Each row has a class, written after it, and each block has its own classes.
 -7   0  -1  -2   1   0  -1  -3  28 -16  13  -2 -24  -8   4  12   8   1   6 -20 -10   1  -9   3   3  -3  -7   0  -4  -3   9  -9   2  14 -10  -5   3   4 -14   6  -3   6 -15  -2   5   3   3   7  31   6   2  -4   4   8   0   7  -3  -1  -8  14   1  -1  -1  -1  -5  -4   4  -2  -1  -2   2   5  -3   6  12   7  -7  -2  -1 -13  -2  -2   6  -7 -12 -13   4   9   1  -2 -22  -1   6   8 -> sofi
 -1   3  -1   2   1   1   6  -3  23  -6   9  -2 -14 -12   1  10   6   1   7 -10 -11  -1   0  -6  -1   0  -5   3  -9  -1  -7  -4  -1  13   3  -7   5   2 -16   2  -3   6 -15  -3   3   2   2  -3  26   6   0   2   6  -3  -2   0  -8  -5 -10   6   4   3   7  -3 -16  -5   1  -7   6  -7   4   4   3  -2   3  -2 -12   1   6 -38  -4   2   4 -10  -3 -15   6  -4   8   3 -12  -6   2   5 -> Kezet
  2  -1  -2  11   6   5   7   0  13   4   0   0  -6 -10   5   0   7   6 -20   1   1   3  -6  -3   6   0  -8  -9 -12  -1  -4   2   4   3   7  -7  -6   0 -19  13   1   0   0   0   0  -2   2   2  19   3  -2  13   4   2  10   3   0  -1 -21  -2   0  10  -3   0 -11  -1  -4  -4   5   5   3  -5  -2  -4   4   4   1   5  -7 -49  -9  -1   1  -9  -5  -2   0 -15   6   8  -5   3   7  -6 -> gise
 -8   0   0  12   9   6   5  -2  24   0   1   6   5  -1   0   5  13   1 -28   2   4  -2   2  -6  -2   1 -14   2  -4  -1   8   1   0  -5  10  -9   0  -2 -18  17   0   0 -12  -1 -21  -3  -1   1  24   0   3   7   5   4   8   8   0   3 -19   9   4  10  11   5  -4  -3  -4  -3  -1   3   8   0   1   3   1  -4  -3  18 -10 -49   1 -10   0 -14   0  -2  12  -1  11   5 -15  -2   3  -9 -> gise
  5   2  -5  16  13  10  12  -4  31   5   4  -1  -3  -6   1   2  12   0  -9  -2  -3   0 -11  -5   3  -1 -15   1 -18  -1 -11   0   8   8  -2   1  -2  -3 -19  12   1   2  -7  -5   2  -7   6   2  24   1   1  11  -1   1   5   5   6  -3 -23   3  -3   7  15  -3 -10  -3  -1  -9   3   2  -2   1  -3  -1   2  -1 -11   1 -13 -49  -3  -2  -4 -10  -9  -2   7 -14  10   3 -11  -1   7  -9 -> gise
 -1  -3  -8   6   9   5  -4   0  34  -7   7   2  -9   9   3   3  14  -2  -2  -5 -14  -3 -19   0   4  -4  -3   1  -2  -1   0  -4   3  17  -5   0   1   4  -4   0   6   4  -8   5   5   0   0   0  21   3   4  -4  -7  -5   1   6   3   7 -12   3  -5  -4   8   0  13  -7   0  11  -9   2  -4   7   4  -2   3   2 -11  -7   3 -10  -5  -8   9  -3  -7 -10  13 -13   3  -1 -18   2  10  19 -> sofi
 -7  -5   2  -3  -4  -5  -3  -2  23 -15   7  -2 -10   6   4   3   4   2  19  -9 -10  -1  -7  -2   1   3   5  -7   9   1   5 -15   1  12  -6  -3   5   7   8  -3   1   5 -15  -2   6   6   1   0  13   4   1  -7  -1   2  -8   4  -3   0   8  12   1  -6  -4  11   8 -11   3   3   6  -5   1   7  -6   4  -2  -4   2  -6   6  20  -7  -5   8   1 -11 -11   0  16   0  -6 -17  -3   0  11 -> sofi
-14   2  -2   7   2   2   9   2  28  -3   9  -1 -15  -2   3   2  14  -1   2 -12 -11  -1 -11   0   5   0  -6   1   0  -2  -9  -5   1  13  -5  -6   6   3 -13  12   0   1 -10  -8   5   0  -4   5  25   5   4   2  -1   2   3   5  -1  -2 -10   8   6   1   4   5  -8  -8   1  -5   3  -4   2   6  -4   4   9   0  -5   2  -1 -29   0  -1   2  -7 -12  -7   4   0   6   6 -17   0  12   7 -> Kezet
 -7   4  -1  -1   4  -3  -5  -1  33 -15   1  -1 -14  -2   6   9  15   2  20 -16 -15  -2 -18  -4  -3   4  -2  -1  -1   1  -4 -12  -1  18  -2   1   4   2  -2   2   6   3 -17   2   8   1   6   6  24   9   5  -6  -2  -2  -2   5 -12  -1  -2   5   4  -3   4   4   0  -9   3   1  -2   8   4   0  -1   0   6   0  -7  -6   5 -19  -1  -2   0  -8 -10 -16   0   9   6  -1 -21  -5   1  12 -> sofi
 -2   0   0  -1  -1   9   2   2  21   0   5   1 -15   3   2   8  10   3  -6 -12  -7  -5 -19  -4  -3   3  -1   1  -2  -1   5  -4   2  13  -5  -2  -2   0 -16   2   5  -3 -11  -3  20   3   5  -1  17   6   5  -4  -2  -1   2   3   6   3 -17 -15   1   1   3  -2  11  -7  -1   4  -2   0  -9   8  -2  -5   5  -5  -6  -8   0   1  -4 -10  10  -5 -10 -16   8  -8  -1  -5 -19  -8  11  19 -> sofi
 -5   1   0   3   6   2   4  -4  32  -9  10  -5 -30 -21   4  12  14   3  24  -9 -14   1 -14  -2   7  -2 -10   2  -9   0 -24  -7  -3  26  -2  -8  -2   1 -19   3  -4   6 -18  -2   2  -4   2   2  35  10   3   8  12  -2   1   1  -2  -5 -16  17  -1   3 -12  -5 -33  -8  14 -10   4  -9   7   5  -4  -3  -3  16  -4   0   0 -49   0  13   6  -8 -12 -16   4  -3   7  12 -19  -2   0   7 -> Kezet
 -4  -1 -12  16  11  -1   6   1  31  -2   7  -2   2  -5   1   7  12  -2  -8  -7  -6  -1  -4  -7   2   2 -13   5  -6  -1  -9  -1   1   3   1  -3  -5  -3 -15  12  -3   2  -7 -22  -1  -5  -5   2  28  -5  -1   9  -4   2   7   6   5  19  -4   3   2   6  17   1 -15   1   0 -12   3  -7   0   2  -6  -2   5   1  -5   8  -6 -49   0  -5  -1 -20   1  -4   9 -12  14  12 -13  -1   7  -6 -> gise
 -2  -1   4   4   0   4  -1   0  22  -7   6  -2 -36  -5   2  17  13   2   8 -14 -11  -2 -16  -2   2   2  -4  -3  -2  -4  -3  -4   4  23  -2  -1   0  -3 -13   4  -1   3 -11   1   7   0  -3   3  25   9  -3  -2   2  -1   1   6   5   6 -14   5   1  -2  11   3 -10  -6   4  -8   1  -1  -5   3   2  -2   4  -2 -11  -8   1 -18  -1  -5   3  -7 -13 -14   2   4   1   2 -19   0   3  10 -> sofi
 -4   1   0   3   4   1   3  -4  23  -7   8   4  -9  -9  -1   7  10   0  16  -7 -15  -1  -8   0   0  -1 -10  -2  -4   3  -5  -5   2  10  -5  -9   2   3  -8   6   1   4 -13  -4   4   0   2  -1  26   2   2  -1   3   1   0   4   1  -2  -7  13   6   4   8   1 -15  -3   4  -5   2  -3   2   2  -4   1  -1   0  -2   3   0 -35  -1   0   3 -12  -6  -9   3  -1   3   6  -4  -2   8   4 -> Kezet
  1  -2  -1   7   6  -1   8  -5  29  -5   8  -2  -8 -14   1   8   8   3   5  -5   9  -1  -6  -4   5   7  -4   1  -8   0 -18  -5   0  11   2  -3   1   0 -15  10  -6   4 -14   1  -1   1  -5   3  27   3   1   8   6   1   0   2   2  -8 -11   7   1   7   8  -1 -23  -3   5  -8   2  -4   0   1  -3  -2   1   1  -7   3  -2 -49   1   2   1 -15  -3  -7   4 -12  12   6 -11   9  13  -1 -> gise
-15  -1  -8   4   7  -4  -2  -1  46 -13  11   1 -18   0   9   3  14  -1  13 -23 -15  -3  -5  -6  -1  -1  -5   0   0  -4  -5 -11   1  23  -3  -1   5  11  -6   4   1   5 -19  -5   7   1   1   8  29   7   1  -7  -5  -4   0   8   2  -2  -7  11  -1   0   8   5   4  -8  -2  -1   2  -5   2   7  -6   6   2   0  -8  -5  -6 -15  -4  -4   6 -10 -15 -17   1   9   9   1 -22  -3   5  13 -> sofi
 -8  15  -6  15   1  -2   7  -7  17 -10  10   0  -9 -22  -5  20   4   1 -12  -1   0   4   9   0  -3   3 -12   5 -11  -1  -1 -20  -2  -2   6 -17  -1   0 -22  13  -2   2 -19  -5  -6   3   1  12  31   1   0  14  15   8   4   6  -5  -6 -16  13   4  15   5   4 -27   1   0 -15   3  -7  15   0  -6  -2   1  -1  -9  11 -11 -49  -1   1   5 -15  -9  -7  12 -10  13  12 -13   0   1  -4 -> gise
 -3  -1  -3  14  14   3   5  -1  49 -13   6  -1  -5   6  -3   2  19   2  10 -15  -8  -1 -19  -4   5   5  -6   1  -4  -2   2 -11   0  16  -6   6  -7   6  -8   8   2   4 -17   8   6  -1   2   2  38   0  -2  -3 -13   2   4  12   4   5 -14   6   1   2  17   3   8  -7  -2   3 -11   3  -5   8  -1   4   2   0 -11   6   8 -38  -4 -11   4 -12   1  -1  10  -6  19  -1 -23  -3  16   3 -> sofi
 -8   2  -3  15   9   1   3  -4  34 -10   5   5  -2  -1  -1   9  15   6 -22  -3  -2  -1  -7   0  -1  -6 -14   2  -9  -4   1   3   0   7   1  -7  -2   2 -20  12  -3   3 -14  -2   2  -4   2   6  29   5  -3   3  -5   3   4  11   3   2 -18   9  -1  12  14   6  -8  -4  -2  -5  -1  -3  -1   3  -2  -1   7  -7 -10   6  -8 -49   0 -12   2 -10  -6  -5  10  -7  10   0 -17  -1  10  -1 -> gise
 -9   4  -2   2  -1   0  -2  -1  23  -9  17  -4 -19 -14   1  11  12  -1   2 -10  -7   0  -2   5  -2  -3 -11   3  -4  -1   2  -7   3  10   4 -13   4   0 -14  11  -3  -3 -17  -4  -3   3  -1   1  26   8   7  -2  10  17   2   5  -4  -2  -8  10   7   7   6   6 -14  -6   4 -11   3  -2   7   1  -4   3   2   0  -6   5  -3 -33   2  -5   3 -13 -17  -9   6   6   1   4 -20  -2   9   5 -> Kezet
 -3   5  -3   1   5   1   4  -2  27  -4   7  -2 -16  -4   1  10   9   1 -11 -11 -10   0 -13   1   1  -3  -8   1   1  -3  -1  -7  -1  14 -10  -5   2   1 -13   4  -2   2   0  -5   3   1  -1   2  26  10   1   2   2   3   2  -1   0   0 -10   6   6   3   7   3  -7  -7   3  -3   2  -3   0   3  -4   2   4   5  -8   1   0 -27   0  -6   6  -4  -8  -9   4   0   4   3 -15   0   4   5 -> sofi
 -6  -3  -1  10  13  -1  13  -1  20  -1   6   6   6 -11  -1  -3   4   1  -7   5  -2  -1  -4  -3   0   1  -8   2 -12  -5  -8   3  -2  -1   6  -1  -3  -3 -14  10 -10   0 -10   0  -1  -5   3   4  23  -1   5   5   2   4   5   5   6  -2 -16   6   1   9  16   0 -12   2   0 -12   2  -3  -1  -1   3  -1   2   7  -6   8  12 -49   3   5  -1 -10   5  -5   8 -14  16  17  -6  -1   1 -12 -> gise
 -5  -4  -2   6   7   4  10  -1  27  -3   6   1 -18 -14  -2   6  12   3   6  -5 -20   3  -7  -4   5  -1 -13   3 -10  -2 -19   5  -1   9   1  -7  -3   3 -18  17  -3   3 -15  -2   0  -3   1   2  33   3  -2   5   3  -9   7   7  -3 -12 -17  10  -1  11   7  -1 -24   1  -1  -8   1   1   3   4  -3   2   4   4  -5   4  -5 -49   2   4   1 -13   4  -6   3 -19   9  15 -15   0   3  -5 -> gise

A new block, with new classes.
 -5  11  -3  -1  -2   0  -7   3   2  -5   2   3   5  -8   0   3   1  -2  14   3   2   2   5   1   2   7   0  -3   7  -3  -7   4   2   0  -5  -1   1  -2  -5   1   0  -7  -4   6  -1   4 -11  24  -5   4   5   1   0 -12  -9   5   1  -3  -1  -2   1   6   9  -3   1   0  -2  24   1  -1   0   3   1  -9   1   0   5   3  -3  -1   1   8 -17   2  -6  -1   9   4   0   3   6   0   5  -2 -> kib
 -3   5  -5   8  -2  -6 -12   5   5 -12  14   5  14 -36  -1   3  -4  -4  17  -1  -1   5   7   9   5  22 -11  -5  18   0 -19   5   6  -7  -5   5   8  -4  -5  -3   8 -20 -10   7  -7  -3 -21  37  -5  18   7   1  -4  -7 -27   8   9  -7   4   1   3  20  17  -8  -1  -1  12  51  -1   1   8  12  -7   0   1   2  19   9  -6  15   7  -1 -34  -6 -10  -3  17  10  -1  -4   9 -10   6 -12 -> kib
 -4  14  -2   8   2  -3  -6   2   4  -7  15   3   8 -23  -1  -2  -3   0   9  -6  -1   1   4   4   8  16  -7  -4  10   1 -16   5   7   0  -5   5   6   0  -2 -10   3 -13  -3   7  -5  -1 -15  27  -4  12   6  -4  -2  -3 -19  -3   3  -5   1  -3  -2  15   9  -7  -2  -2   7  35   0  -1   9   7  -2  -2  -1   1  15   5  -2  11   0  -2 -26  -1  -2   1  12   8   1   0   6  -3   2  -9 -> kib
 -5 -10  -1   9   0   0 -12   9  -2  -5   7   1   2 -24  -4   8  -4  -1   6   5  -3   5   0  16   4  11 -12   0  16  -1 -11   1   8 -10  -3   3   2  -1   3  -2  13 -12   0   2  -1   2 -11  11  -4  10  -8  -7  -3   5 -10   4   6   0   4   5   4   3   7  -2  -4   0  -7  29  -7   4   8   6  -1  -2   2   8   7  10  -5  15   1   0 -19  -8  -6   0   7   5   1 -12   6 -11  -3  -6 -> Kom
 -1  -5  -2   6   0   2  -5  -1   1 -11   4  -4   2 -16  -8  -1   1  -2   7   1   3   5   2   7   2  10  -6   3  10   1  -8   1   5  -5  -2  11   8   0   2  -1   6 -11  -6   3  -4   0 -10  11  -2   5  -1  -6  -1   4 -11   5   2  -3   3   0   0   7   5  -2  -2  -1  -3  21   0   0   4   2  -3  -1  -1   3   3   2  -1  12   2   0 -14  -2  -1  -1   6   5  -5  -2   3  -4   1  -6 -> Kom
-17  21  -6  -6   1   4  -4   3  -1   0  -1  -1   1   6   7  10   6   3  17  14  -1  11   1  -3   8  -3 -10  -6  -1  -3 -10   1  -6   0  -3  -2   3   3  -6   8   7   4  -4   6  -2   7  -4  22  -1   7  -1   2   2 -28 -14   1   6   0   0  -6  -6 -12   8  -5   2   4  -1  30  -2   1  -9   2   1  -6   5   0  -4   8  -8 -16   3  12 -17   2  -7   0   9   3  -3  -4  -1   5   8  -1 -> kib
  0   2  -2   5  -2   0  -8   0  -1  -4   9   1   3 -20   0   6  -4  -3   8   0  -3   7  -1   9   4   9  -6  -2  12  -1 -12   2   0  -8  -3   3   4  -2   0   1   1  -8  -4   4  -3   0 -17  15  -3  11  -3  -4   2  -3 -13  21   5  -4   1   2   4   3   7  -2  -1   0  -2  34   0   7  -1  -2  -1  -3   2   5   7   7  -6   7   1   2 -18  -5 -11   2   8   7  -2  -4   3  -6  -2  -6 -> Kom
 -4   9  -4   2  -2  -2  -2   4   5  -8   7   4   6 -12  -1   2   1   0   9  -3   2   6   1  -2   1   7  -4  -1   4   0  -8  16  -3  -2  -5  -1   5  -3  -9   1   1  -8   0   8  -4   1  -9  24  -4   8  11  -1  -4  -8 -16   2   3  -3  -2  -6  -1  10   9  -5   1 -10   8  22   2  -3   0   5   5   0   1  -2  11   1  -2   0  -1   4 -19   5   6   0   9   4  -4   3   4   0   4  -6 -> kib
  8 -11  -2 -12   0   4 -11   0  -6  -4 -12  -1  -4  23   6   9  12  -4  13  13   4  -8   0 -10  -1   1  -4   7   4   0   7   1   9   1   6 -12   2   3  -4   2  -5   3  -2  -5   0   4 -11  10   5 -11  10   7  -1  -4  -7   5  -3   6   0  -7  13  -9  -3   5  -4   3  -9 -12 -10  14 -29   6   2  -2   0   4 -33  -1   0 -12   1   5   2   8  -8  -2   3   4   1   8   0   7  -6  -1 -> Kom
 -4  -1  -1   9   0   0  -7   1   4  -6   9   1   4 -25   1   2  -1   0   6   4  -2   5  -2   9   2  12  -8   6  13   3 -13   2   5  -7   2   3   3  -2   0  -1   6 -14  -5   3  -4   0 -15  26  -7   9   5  -5   2   3 -13   4  -1  -6   2   0   7  11   9  -3  -3  -5   1  30  -1  -1  10   7   0  -4   0   7   9   5  -2  14   1  -4 -17  -5  -2   0   7   7   1  -9   4  -8   0  -4 -> Kom
